cols: V Z M Y
[ 94 105 130 123]  R
[ 63 107 164 130]  U
[ 54 107 158 123]  X
[105 103 122 111]  B
[120 107 176 141]  T
[ 64 109 174 143]  G
[143 105 131 165]  C
[119 200 117 108]  P
[120 106 128 164]  L
[108 103 120 108]  S
[ 95 105 128 125]  K
[102 102 117 109]  F
asked: [ 54 107 158 123] : X
tail: [119 200 117] : [108]
tail: [ 54 107] : [158 123]
col: [128 120] : M
rev: [107  63] : U
tail: [120 106] : [128 164]
asked: [119 200 117 108] : P

cols: N A H W E D J Q
[141 185 205 151 139 150 161  59]  ribep
[106  85 164 139 150 151  59 219]  Lofug
[ 60 205 178 128 148 196 147 112]  kas
[135 185 136 185 166  60  72 151]  Ganu
[106  52  47  55  91 157 167 143]  vipo
[192 205 219 191 145 137 154  59]  nek
[112  99 157 168 133  98  52 212]  bedi
[ 37 185 205 151 139 150 161  59]  bop
[ 60 205 178 128 148 196  79 135]  sofe
[164 158 109  72 109 163 215  36]  gepa
col: [196  60 157 137  98 150 196 163] : D
col: [178 109] : H
col: [166  91 145 133] : E
col: [ 59 135  36] : Q
asked: [141 185 205 151 139 150 161  59] : ribep

cols: tes Penir fevim Loz Tema
[ 73 195 144 195 134]  Tovak
[169  73 134 195 144]  zef
[ 52 201 155 111 130]  Sav
rev: [195 134  73 169] : zef
asked: [169  73 134 195 144] : zef

cols: danog zekig kube peb rapat suzuk lagi
[ 71 128 112 111 132 155 126] = bani
[ 33 132 101 151  93 171 140] = Fud
[183  76 170 162  86 160 186] = sez
[183  76 170 162  85 160 123] = Zerag
[125 140 109 106 133 100 133] = puvad
tail: [ 76 170 162  85 160] : [123]
col: [ 86  85 133] : rapat

cols: rulu gafa Nazo bim ril feme bidon
[101 101 122 158 128 151 154] : sido
[128 138  35 132 111 105  95] : Tepa
[149 108 159 130 129 123 113] : dekam
[122 172 181 151 142 124 111] : Nifod
[132 170 155 102 111 109 176] : kiro
[161 159  92 136 160 135  86] : reke
[132 170 155 157 164 133 134] : fiki
[ 53 145 143 168 183 134 119] : Lege
[137 120  75 105  80  95 112] : muv
[ 58 161 148 116 106 134 134] : Zetu
[139 127 159 182 109 144  99] : sevi
[151 101 177 138  65 158 165] : Kobaz
rev: [168 143 145] : Lege
asked: [149 108 159 130 129 123 113] : dekam
tail: [101 101 122 158] : [128 151 154]

cols: Der Kive led ded Gofo
[108  70 169 104 162] = Loru
[188  49  73 190 192] = bokid
[128 160  93 159 116] = vudek
[144 179 199  52  54] = lino
[136  68  76 192 198] = Sut
[ 52 140 165 158 116] = fetam
[146 185 116 152  83] = kob
[ 62 160  93 159 116] = Paga
[ 66 136  64 188 125] = ritog
[172 164 198  63  79] = vig
[ 62 156 114 156  57] = Guso
[ 59 200  89 151  59] = Sovot
asked: [ 62 160  93 159 116] : Paga
col: [ 83 116] : Gofo
col: [79 57] : Gofo
col: [ 70  49 160 179  68] : Kive
tail: [ 52 140 165] : [158 116]
rev: [159  93 160 128] : vudek
col: [192 116  54 198 116  83 116 125  79  57  59] : Gofo

cols: kesi lopon sutut Nuril Vep Siper
[ 98 116  94 187 140 214] = bakop
[ 98  94 188 140 213 122] = marer
[116  94 188 140 214 122] = kad
tail: [ 94 188 140 213] : [122]
asked: [116  94 188 140 214 122] : kad
rev: [214 140 187  94 116] : bakop

cols: Dufed Zud legod Voviv Gul
[120 132  91 120 109]  lak
[126 108 154 144 199]  Sula
[ 98 104 113 179 105]  Lale
[148 139 136 103 170]  bug
[ 88 140 149 181  80]  dogon
[ 92 101 153 144 107]  pes
[ 98 119 137 103 147]  povof
[123 137 153 143 107]  koduv
[ 80 159 117 202 119]  Tuv
asked: [ 88 140 149 181  80] : dogon
tail: [108 154] : [144 199]
asked: [126 108 154 144 199] : Sula
asked: [ 80 159 117 202 119] : Tuv
tail: [153 144] : [107]

cols: Voda Zaka tas gebu lofez pom fus
[128 127 131 125 128 210 122] = teli
[128 128 128 127 131 124 128] = kazop
[131 126 129 128 132 131 129] = tuvu
[190 123 205 113  78 150 132] = sobi
asked: [128 128 128 127 131 124 128] : kazop
rev: [122 210] : teli
rev: [128 124 131 127 128] : kazop
rev: [113 205] : sobi
asked: [131 126 129 128 132 131 129] : tuvu
rev: [129 131 132 128 129 126] : tuvu

